Rows near named flat spaces through zero (a row that begins with a name and a colon came from that space)
z464-z553: [ 388   85 -128 -169  -24   79   60  152 -182 -146  116  234  -20   74
  -87 -280   -8  -81 -230   -6  166 -272   81  121 -288 -209  337  237
 -265    6  210]
z830-z281: [ 121 -104 -187 -209  238  -94   -4   19 -201 -242  115   60   90   66
   73 -131  304  -17 -147  -76   52  -37   94   76  -33  -29    4  231
  -94   57  230]
z241-z510: [ -99   93 -186 -239  -51    8  -89   63 -332   15  118  261  -45  -92
   42 -198   74 -151 -164  120 -117  -15 -130  -21  -13  -38  180  214
   -3 -122  176]
z390-z66: [  99  -25 -443   55  115   23  195   73  -83 -610  286 -388   59  119
 -105 -319 -317 -185  -46 -396  394  204 -542   -5  553  -20   75  336
  100  269   40]
z390-z66: [  92   45 -104  215   79   21  149 -231  190 -316   33 -228  141   -2
  -82  153  -58 -107   24 -178  246  149 -150  -12  211   44 -209   38
   27  110  -37]
z241-z510: [ 209   30  -86  -84   34    0    6    3   12 -133  104   45   46   38
   -1 -210   37  -40 -121  107   21  -38   26   51 -178  -75   29   22
  -69  -50  171]
z464-z553: [  63   65  122   59   -1   15  -67 -151  196  106  -71   44   60 -106
    6  196   36   16    4  192  -76   56   87  -18 -195    6 -107 -223
  -66 -106   22]
z830-z281: [  69   31  234  -71 -137  114  -52  201  -17  402 -122  238 -121  -30
   -8 -110  -57  189    9  175 -177 -265  236   69 -304  -23  258  -60
 -110  -99  -63]
z475-z297: [ 122 -178  101 -148  236  -41   65  262  126  214  -45  -19  -44  204
   58  -84   84  298  -36  -69  144 -303  195  142 -213 -131  149  -96
 -284  190   26]
z830-z281: [ 248  105 -190 -112  -33   38   54  -81 -254 -304  136  260   72   50
  -25 -330  216 -202 -203   69  -22 -158  147   76 -225  -40   62  365
   44 -118  245]
z830-z281: [-281   69 -203   72  -83   -2   96 -172 -285 -422  -46  -77   13  -38
  -44   78   64 -262   95 -254   -4  180 -227 -153  535  239  -99  473
  394   35  -75]
z464-z553: [-569   61 -156  -97 -163 -131  -13  -28 -366 -143 -105  -11 -157   -8
   19  245   27 -295  108 -220   12  155 -354 -270  540   73   -1  280
  300   44 -108]
z475-z297: [ 237   67 -180   18  102   56  162 -143    9 -252  148   26  159   29
  -32 -246  126  -82 -153  -44  164  -71   12  113  -49  -10  -93  230
  -54    9  146]
z464-z553: [  60  -71 -136 -126   10  -53   72  160 -165 -261   54 -177  -33  121
    2 -315  -44  -20   64 -217  148   -2 -130  -49  248  -13  101  274
  101  115  -14]
z241-z510: [ 149   96  -71   40   -3   57  112 -100   29 -165   10  -24   72   -5
  -59  -60  -16  -92  -10  -84  181  -44  -61   -9   32  -22    1  163
  -14   31   -3]
z830-z281: [   8  -10   44  -91   62  -18  -32  -16    1   43  -55  110   15  -15
   44   26  176   58  -56  124 -118  -54  142   29 -139   42  -17   -3
  -45  -61  104]
z475-z297: [ 203   37 -144   53   22   10   79  -88   27 -430   63 -117   72   71
  -69  -98  -34 -139  -30  -62  106   68  -69  -15   53   15  -30  154
   97   34   98]
z390-z66: [  14   81 -106   13  -93   38   70  -51 -161 -177   36   59    6  -17
  -56  -79   10 -141  -44  -85   44   -7  -55   -9  112   28   26  241
   69  -21   21]
z390-z66: [ 107   71 -109  114  -85  119  199    3   -7 -384   -7  -97   -8  120
 -121 -245 -135  -82   17 -115   52  -65  -82   11  168  134   70  330
  237   57   -8]
z475-z297: [ -44  104 -123  -85 -168   40  -10   71 -181   -2  111   44  -53  -73
  -17 -282 -147 -121  -35   25   -4   48 -223  -52  128  -32  116  140
   65  -84    7]
z464-z553: [ -70 -152  386  242   71    9 -222  -58  444  552  -98 -226   71 -220
   95  314 -150  367  259  201 -249  270  140    8  -88  115 -255 -672
  -40  -73 -273]
z464-z553: [ 196 -117  -36   57  207 -105  -39 -155   51 -205   71 -100  160   25
   32  176  196  -18   -9 -112  121  102  160   43  -78  -57 -198  -69
  -94   71   65]
z241-z510: [ -33   85   23  132 -107   62   71 -134   22  -83  -45   99    6    5
  -59   59   46  -78  -42   69 -108  -34   94   28  -48  103  -92   61
  120  -81   21]
z464-z553: [-203   27  312  138 -161   56 -243   18  137  633 -127   33  -81 -294
   13  428 -270  137  183  138 -161  167  -39  -85  -32  -23   42 -489
 -125 -103 -292]
z464-z553: [-273   77  147   29 -115   65   -5   -6  133  394 -103   27  -56 -129
   41   -3  -86  117   80  176 -166   18  -92  -43   68  117  -61 -152
   69 -111 -137]
z390-z66: [ -24   16  244   33  -61  -14   -7  -36  171  320 -151  100  -31  -13
   18  190   91  123   25  128  -49 -128  227   23 -238  -38  -85 -243
 -139  -67  -63]
z241-z510: [ -72 -174  257  -57  159  -54 -147  173  160  491 -126  -33  -52  -28
   98  261   -3  315  119   25  -35  -58  151   26 -146  -73   71 -371
 -237   88 -140]
z464-z553: [-115 -166  241  -24  146  -69 -167  110  213  368 -148 -160  -30  -21
  120  203  -47  268  233   52  -86   52   64  -73  -48    3   -6 -355
  -20   68 -187]
z464-z553: [-122 -174  -22   23   94 -104  -20   76    1 -117   31 -115  -40  105
   23  109   60   81  -40  -53 -100  110   48   61  110   69 -105 -107
   21   73   75]
z830-z281: [  55  -55  -20 -238   21  -89   24   94 -306  -42  -27  242  -42  181
   73 -229  357  -28  -62  -48  -15 -318  310   34 -220  -83   95  310
   20  -10  107]
z830-z281: [  14 -207  -60 -175  158 -138  -28  194 -215  -15   84   42  -39  176
   81 -100  210   84  -77 -149   42 -133  180   96  -64 -110   64   76
 -116  119   95]
z241-z510: [ -82 -123   25  -38  191 -103  -46  -33  115   65  -16 -194   74    9
  116   36   93  108  133  -48   41  103  -30  -56   97   22 -160 -112
   42   75  -71]
z830-z281: [ 262  263  225  352 -196  261  146 -221  509  180 -108  -10   79 -166
 -178  127 -315   51   13  210   71  -38    4   60 -217   37  -73 -275
 -133 -118 -129]
z475-z297: [ -41  -35  149  -16   11   20 -203   25   28  447   51  256  -11  -91
   91   38   67  123  -75  315 -305  -53  234   98 -405  -47    6 -323
  -93 -170   47]
z390-z66: [ 109  -81    1    7   79  -62   -4  -18    5 -202  -17  -23   23  100
   -5   83  125    0  -25  -33   -9  -10  162   32  -88    2  -47    6
    0   39   88]
z241-z510: [  94  154 -105  -28  -22   60  102 -166   -4 -189    9   86   86  -21
  -20 -170  105 -139  -66   81   31  -58  -32  -21  -45   47  -50  229
   92  -85  102]
z475-z297: [-433    5 -236 -325 -188 -105  -49  294 -630  -28   47  137 -250   25
   30 -151  -25 -207  -36 -226    3   -5 -331 -149  442  -55  312  412
  111   43    1]
z241-z510: [  70  -41 -239   53   36  -75   50  -37 -101 -328  219 -181   61   61
  -36  -81  -78 -175  -53 -237  241  166 -207    1  228 -104  -85   84
    0  110   39]
z390-z66: [-230  -50   78 -133  -13 -106 -203   57  -75  332   -5   91  -68  -63
  128   80   59   29   44  151 -169   58    4  -78  -91  -70  -10 -227
    0  -91  -24]
z390-z66: [-329   38   -6  167 -174  -30   73 -107   30 -136  -87 -234  -52  -40
  -43  145 -133  -97  159 -123  -26  253 -253 -150  476  189 -208   28
  288    6 -173]
z464-z553: [-122   41   53  127 -135  -23   62 -104   91 -169 -148 -324    0  -52
  -36   82 -154  -60  283 -175  100  219 -219 -211  425  138 -147   68
  265   41 -250]
z390-z66: [ 143   76  135   23   33  124   76  -16  214  221  -84  109   38  -52
  -27  -11    9  157  -57  146    0 -179  132  102 -233   15   44  -78
 -184  -39   12]
z390-z66: [  74  -19  -24   52   71   52   84   20   60  -27   38   41   16   93
  -27  -63   13   47  -83   -4   22 -127   81  112 -107   -1   22   27
  -40   51   53]
z464-z553: [-236  -79  -72 -103   19  -85  -18   86 -141  -45    5  -58  -65   44
   62  -59   60    5   23  -53  -85   74  -98  -49  223   77  -24   88
  131   27   14]
z475-z297: [ 266   12  -10  -33   41   -2  -88  -58  -35 -133   50  188   49   93
   12  -78  133  -94  -77  165  -92 -137  262   39 -440 -103   63    6
   34  -84  158]
z475-z297: [-159  -23   19 -105  -55  -67   70   75  -93   22  -88  -58  -67   33
   28  -56   75   35   60 -113   48  -28  -46  -60  216   42  -23  130
   32   34  -60]
z475-z297: [ 240   54  254   99   -9   82  -74 -115  270  363  -53  120   96 -139
   11   90   24  154   12  241  -69  -80  276   83 -426  -60  -75 -323
 -206 -141  -47]
z241-z510: [-183   44 -291    8  -36  -55   -1 -129 -244 -278  196  -82   56  -91
    3  -62  -12 -261  -48 -143   57  283 -329  -79  397   43 -135  205
  164  -13   42]
z241-z510: [  97   69 -106    9   39   32   25 -140  -39 -215   45   91   82    3
  -13  -54  112 -126  -79   63  -32  -14   38   13  -91   37  -38  152
   85  -54  124]
z475-z297: [-295  -38   24   36  -20  -58  -34  -28   27   -8  -84  -83  -60   29
   42  129    3  -11   96   36 -159  117  -79  -96  168  131 -111  -62
  232   -8  -53]
z475-z297: [ 207 -162  109   98  329  -81  -32 -175  362  -41  -30 -287  223  -57
   72  243  154  214   97  -32  102  189  144   45  -34   49 -310 -282
 -156   92  -13]
z390-z66: [ -25   70   26  396  -57  157  182 -175  407 -159  -25 -361   82  -81
 -134   80 -343   53  118  -51   43  256 -256    7  356  248 -231 -118
  175   48 -174]
z241-z510: [ 144   78  -77  279   16  156  244 -136  269 -280   30 -255  112  -11
 -144  -49 -221    5   12 -141  189   91 -186   66  258  149 -117   96
   52  102  -68]
z390-z66: [-219 -121  -76 -137  109 -118  -55   80 -184  -33   11   83  -64  126
   88   36  202  -12  -54  -16 -121  -44   63    2   10   13    3   67
   83   42  103]
z464-z553: [ 252   22  -25   14   40   46  -96  -24    3  136  178  136   83  -47
   13 -118  -36  -29  -92  104   38  -59   94   91 -336 -185   62 -131
 -158  -61   55]
z830-z281: [-154 -168  100  -79   61  -94   -7  199  -83   90 -130  -49 -120   94
   23  202   70  161   54 -177    9  -64   98   11  130   13   80  -15
  -96  145  -64]
z830-z281: [ 144 -226   48  -53  212  -58 -155  195  102  140  142   -9    3   35
   60   16   16  255 -152  142 -157   51  188  201 -261  -67   32 -366
 -276   23  183]
z830-z281: [  92   -6 -209 -265    4  -62   78  142 -446 -349   20  142  -62  179
   -9 -251  195 -178  -68 -245  166 -235   36  -35   59  -97  257  551
   47   99  117]
z241-z510: [ -61   24  -93  -90 -100   43   82  184 -157  -73   15  -46 -102   50
  -37 -270 -151  -16   22 -118   57  -56 -189  -33  230   22  192  243
   85   55  -43]
z830-z281: [ -62   76  -88  -67 -161  -15    9   82 -184  -97    8   17 -104   15
  -54  -31 -131 -163    2 -104  103    3 -185  -97  149  -84  155  138
   27   17  -24]
z464-z553: [ 148   70 -115 -155    8   21   63   76  -97   40  114  106   10   59
   14 -328    6  -61  -91  -16  189 -198  -55   29 -134 -182  147  153
 -117   13   62]
z475-z297: [  46  118  178  145 -248  184   52  146  158  372  -43    9 -110 -129
 -128  -10 -408  129   24   37   50  -61 -109   54    3  -44  190 -195
 -195  -30 -193]
z830-z281: [-313 -156  -53  -18   61 -141  -45   35 -168 -144  -47 -151  -56   45
   52  205   92  -12   99 -201  -65  184  -77  -85  371  125 -101   74
  174  104  -56]
z241-z510: [-381 -133   88 -100  -61 -175 -152  193 -176  231 -112  -62 -199   68
   75  288  -60   -1  179 -168    8   45  -96 -170  196 -107   95 -144
   46  112 -194]
z475-z297: [   9   14  -74   37   72   20   15 -123  -42   24   92   11  114  -82
   32  -48   80  -34   -7  -58   61   42  -24   27   53   12 -107   81
    2   -5  -27]
z241-z510: [ 175   66 -155   30   72   -2   50 -149   -4 -366   37  -94  105   23
  -47   27   -5 -194   21 -131  218   57 -121  -78   68  -48   -8  180
   60   74   33]
z390-z66: [-129 -121  -52 -252  124 -134  -57  145 -287   16  -42  102  -67   98
   96   35  243    8   -6 -142   30 -128   82  -34   30  -69  127  186
  -45   97   47]
z390-z66: [  80  -33  124  106   -8  -26  -60  -77   77   58  -62  -96   46  -40
    2  176  -27   15  158  -83   74   57   86  -60  -25  -42  -71 -120
    2   26 -161]
z475-z297: [   5  -82 -137 -356  -79 -131   38  324 -570 -241   -9  280 -212  291
   -3 -225  257 -123 -155 -202   43 -359  201   23  -71 -156  352  478
  -34   80  190]
z830-z281: [ 186  184 -147  -61  -70   -7  137 -232 -119 -365   -6   63  110   48
  -27 -204  186 -290    5  -72  213 -109   -7 -112  -28  -53  -68  399
  152  -50   55]
[  99   22 -193  -73   62   26   52  -18 -187 -190  125  -32   89  -43
    3 -242   29  -89  -16 -160  145   29 -133   -4  179    1   47  314
   32   44   18]	z241-z510
[  72   16  246   56   45  111   31    3  235  321 -179   91   11   -7
   12   53   29  222   79  137  -79 -226  239   60 -271   53   44 -116
  -59  -18 -105]	z390-z66
[ -17  -30  104 -259   77 -150  -98   26  -39   37 -181  170  -58   68
   84  210  317   18  -45  144  -74 -134  226  -66 -269  -78   39  -58
 -128  -44  165]	z475-z297
[-165   17   61 -120  -28  -59 -157   -8 -120  392   34  291  -40  -47
  111   51  161  -26  -72  198 -153 -103  130    3 -293 -130   -1 -166
  -74 -135   38]	z390-z66
[-165   28  -63  144 -164   54   35    8  -81 -173   23  -27  -82    2
  -86   18 -152  -88  -24  -15 -160  127 -113    2  222  154   -9   73
  207  -34   -5]	z241-z510
[ -62  -13  156   67  102  -32  -61 -152  256  206  -95   53   54    6
   73  231  141   77   27  209 -122  -31  179    3 -274   11 -184 -294
    0  -59    5]	z390-z66
[ 242  176   15   90 -182  109   96  -55  111   15   58   83   16  -96
 -137  -26 -157  -63 -157   72  141  -35  -32   84 -130 -107   32  -79
 -262  -88   61]	z241-z510
[  63   90   58   85  -35  109  -40  -78  130  200   30   34   63 -165
  -11  -12 -123   36   11  135  -42   54  -48   18  -83   13  -10 -132
  -53  -91  -57]	z390-z66
